Below is a small trained network, with its code and all its weights. Each question gives an input and a target symbol and asks what happens when units are switched off, that is, made to give their printed mean instead of their output.

import numpy as np


def w(rows, s, z=0):
    codes = np.array(rows[::2]) - 128.0
    scale = np.full(codes.shape[1], s)
    scale[-1] = z or s
    return codes * scale


def norm(h):
    return h / np.sqrt((h * h).mean(-1, keepdims=True) + 1e-5)


def f(y):
    return y / 2 * (1 + np.tanh(0.7978845608 * (y + 0.044715 * y**3)))


def softmax(a):
    e = np.exp(a - a.max(-1, keepdims=True))
    return e / e.sum(-1, keepdims=True)


def log_softmax(a):
    a = a - a.max(-1, keepdims=True)
    return a - np.log(np.exp(a).sum(-1, keepdims=True))


def net(x, mask):
    ids = ['αβεζηθπψ'.index(c) for c in x.split()]
    T = len(ids)
    res = E[ids] + P[:T]
    u = 0
    for l in range(3):
        r = norm(res)
        for j in range(2):
            rows = slice(2 * j, 2 * j + 2)
            q, k, v = (r @ M[l][rows].T for M in (Q, K, V))
            z = softmax(np.where(np.tri(T) > 0, q @ k.T / 2**0.5, -1e9)) @ v
            o = O[l][rows]
            res = res + np.where(mask[u + j], z, o[:, -1]) @ o[:, :-1]
        u += 2
        y = f(norm(res) @ A[l][:, :-1].T + A[l][:, -1])
        res = res + np.where(mask[u : u + 4], y, B[l][:, -1]) @ B[l][:, :-1]
        u += 4
    return log_softmax(norm(res)[-1] @ U[:, :-1].T + U[:, -1])


Q, K, V, O, A, B = {}, {}, {}, {}, {}, {}
E = w([
[188,175,137,254],'α',
[182,184,201,80],'β',
[171,40,128,129],'ε',
[45,145,93,128],'ζ',
[74,99,108,122],'η',
[155,90,126,168],'θ',
[233,10,57,84],'π',
[118,137,64,144],'ψ',
],0.0058)
P = w([
[116,167,184,167],'0',
[169,39,46,128],'1',
[145,41,42,176],'2',
[107,145,69,119],'3',
[156,74,71,101],'4',
[113,132,1,88],'5',
[119,103,101,153],'6',
],0.0038)
Q[0] = w([
[120,104,83,134],'0.h1',
[212,81,143,143],'0.h1',
[39,161,186,174],'0.h2',
[62,174,254,95],'0.h2',
],0.01)
K[0] = w([
[149,109,162,168],'0.h1',
[79,164,128,181],'0.h1',
[112,83,134,95],'0.h2',
[189,122,132,2],'0.h2',
],0.012)
V[0] = w([
[197,153,187,77],'0.h1',
[157,116,67,179],'0.h1',
[70,4,32,168],'0.h2',
[218,84,79,59],'0.h2',
],0.004)
O[0] = w([
[176,83,195,210,47],'0.h1',
[135,180,51,109,210],'0.h1',
[188,79,27,42,251],'0.h2',
[255,108,176,171,41],'0.h2',
],0.0029,0.0025)
A[0] = w([
[182,108,79,219,2],'0.n1',
[154,131,117,88,20],'0.n2',
[221,175,146,2,120],'0.n3',
[169,161,137,49,29],'0.n4',
],0.0067,0.00074)
B[0] = w([
[84,82,112,54,252],'0.n1',
[127,132,160,143,149],'0.n2',
[85,254,160,170,185],'0.n3',
[106,143,187,179,128],'0.n4',
],0.0083,0.002)
Q[1] = w([
[126,112,179,118],'1.h1',
[152,107,99,87],'1.h1',
[142,166,252,196],'1.h2',
[143,144,52,119],'1.h2',
],0.018)
K[1] = w([
[105,112,136,79],'1.h1',
[144,93,110,198],'1.h1',
[148,78,8,79],'1.h2',
[103,131,191,122],'1.h2',
],0.016)
V[1] = w([
[157,135,86,187],'1.h1',
[103,136,120,205],'1.h1',
[246,132,112,166],'1.h2',
[152,41,129,88],'1.h2',
],0.013)
O[1] = w([
[99,151,180,124,173],'1.h1',
[127,41,208,127,74],'1.h1',
[242,240,103,98,2],'1.h2',
[254,28,128,193,103],'1.h2',
],0.0073,0.0035)
A[1] = w([
[208,71,113,240,128],'1.n1',
[254,163,231,175,253],'1.n2',
[93,201,223,102,137],'1.n3',
[185,152,108,46,58],'1.n4',
],0.009,0.0013)
B[1] = w([
[107,159,223,94,252],'1.n1',
[57,143,12,82,246],'1.n2',
[187,80,175,69,204],'1.n3',
[140,186,63,180,161],'1.n4',
],0.011,0.0036)
Q[2] = w([
[205,187,128,50],'2.h1',
[29,203,162,93],'2.h1',
[4,112,103,174],'2.h2',
[158,51,48,181],'2.h2',
],0.015)
K[2] = w([
[85,173,46,149],'2.h1',
[135,219,206,88],'2.h1',
[88,204,251,119],'2.h2',
[207,79,214,74],'2.h2',
],0.014)
V[2] = w([
[102,10,149,209],'2.h1',
[52,202,172,155],'2.h1',
[141,118,203,4],'2.h2',
[189,53,74,112],'2.h2',
],0.015)
O[2] = w([
[226,201,94,204,114],'2.h1',
[199,1,88,89,159],'2.h1',
[222,108,243,69,254],'2.h2',
[89,243,149,126,107],'2.h2',
],0.0096,0.0054)
A[2] = w([
[83,170,126,209,4],'2.n1',
[248,138,135,124,106],'2.n2',
[96,75,155,145,135],'2.n3',
[102,116,163,67,126],'2.n4',
],0.018,0.0021)
B[2] = w([
[69,32,252,103,221],'2.n1',
[205,210,40,106,208],'2.n2',
[136,204,44,149,199],'2.n3',
[56,11,142,99,253],'2.n4',
],0.012,0.006)
U = w([
[197,99,232,43,57],'α',
[100,116,119,105,20],'β',
[85,190,221,104,125],'ε',
[118,78,3,198,25],'ζ',
[104,69,176,222,218],'η',
[199,157,146,151,253],'θ',
[59,196,38,92,114],'π',
[201,93,46,95,134],'ψ',
],0.012,0.0041)

Each question gives the input, a string of symbols that net reads in full, and the target symbol t.
The units are the heads (2 rows each of Q, K, V and O) and the neurons (one row each of A and B). Each row of codes is followed by its name. A weight is (code - 128) times the scale printed after its matrix; where a second scale follows, it is the last column's (O, A, B and U).
mask holds one flag per unit, layer by layer, with each layer's heads first. A switched-off unit (its flag False) gives its mean, the last column of its rows in O or B, instead of its output. The means were averaged over made-up inputs and are rounded, as every weight is.
A unit's drop is (log p(t) with every unit on - log p(t) with that unit switched off) / (log p(t) with every unit on - log p(t) with every unit switched off).
The circuit of an input: a set's keep is (log p(t) with only the set's units on - log p(t) with every unit switched off) / (log p(t) with every unit on - log p(t) with every unit switched off). Starting from the 12 units with the biggest drops (on a tie, the unit counted first), units are removed one at a time, each time the one whose removal leaves the highest keep (on an exact tie, the one counted first), for as long as the keep stays at least 0.8.
units of the circuit, in order: the units of the circuit, biggest drop first
unit that matters most: the unit with the biggest drop
k most important neurons: the k neurons with the biggest drops, biggest first
top k neurons in layer l: the k neurons of layer l with the biggest drops, biggest first
which heads matter: for each layer, one digit per head in row order, 1 if its drop is at least 0.15 and else 0, layers parted by /
input θ η η, target θ: units of the circuit, in order -> 2.h1; 1.h2; 0.n3
input ψ π ζ η η ζ η, target ψ: top neuron in layer 0 -> 0.n1
input η α ψ ζ α θ θ, target η: units of the circuit, in order -> 0.n3; 2.h1; 2.n1; 1.h2
input π ε α θ, target π: units of the circuit, in order -> 1.h2; 2.h2
input η η ε ψ ε, target η: units of the circuit, in order -> 0.n3; 2.h1; 1.h2; 2.n1
input η θ ζ, target η: units of the circuit, in order -> 0.n3; 2.h1; 2.n1; 1.h2
input π π π, target π: units of the circuit, in order -> 1.h2; 2.h1; 1.n2
input α η ζ, target α: units of the circuit, in order -> 1.h2; 1.h1; 2.h2
input β ψ ζ, target α: 3 most important neurons -> 1.n1; 1.n3; 0.n3
input ψ θ π η θ α, target ψ: 2 most important neurons -> 0.n1; 0.n3
input θ ζ θ η π ψ π, target θ: 2 most important neurons -> 0.n3; 1.n1
input ε α ζ π π, target ε: 3 most important neurons -> 1.n1; 0.n1; 1.n2
input ε ε α, target ε: which heads matter -> 00 / 00 / 10
input η η η β, target ψ: unit that matters most -> 1.h2
input π ψ ψ η, target π: top 2 neurons in layer 1 -> 1.n2; 1.n4
input η η ε α η η, target η: which heads matter -> 00 / 01 / 11
input π β ψ, target π: units of the circuit, in order -> 1.h2; 2.h2
input η π α, target η: 3 most important neurons -> 0.n3; 2.n1; 0.n1
input ε η ψ α ψ, target ε: 2 most important neurons -> 1.n1; 0.n1
input ψ η ε θ α ζ, target ψ: unit that matters most -> 2.h1
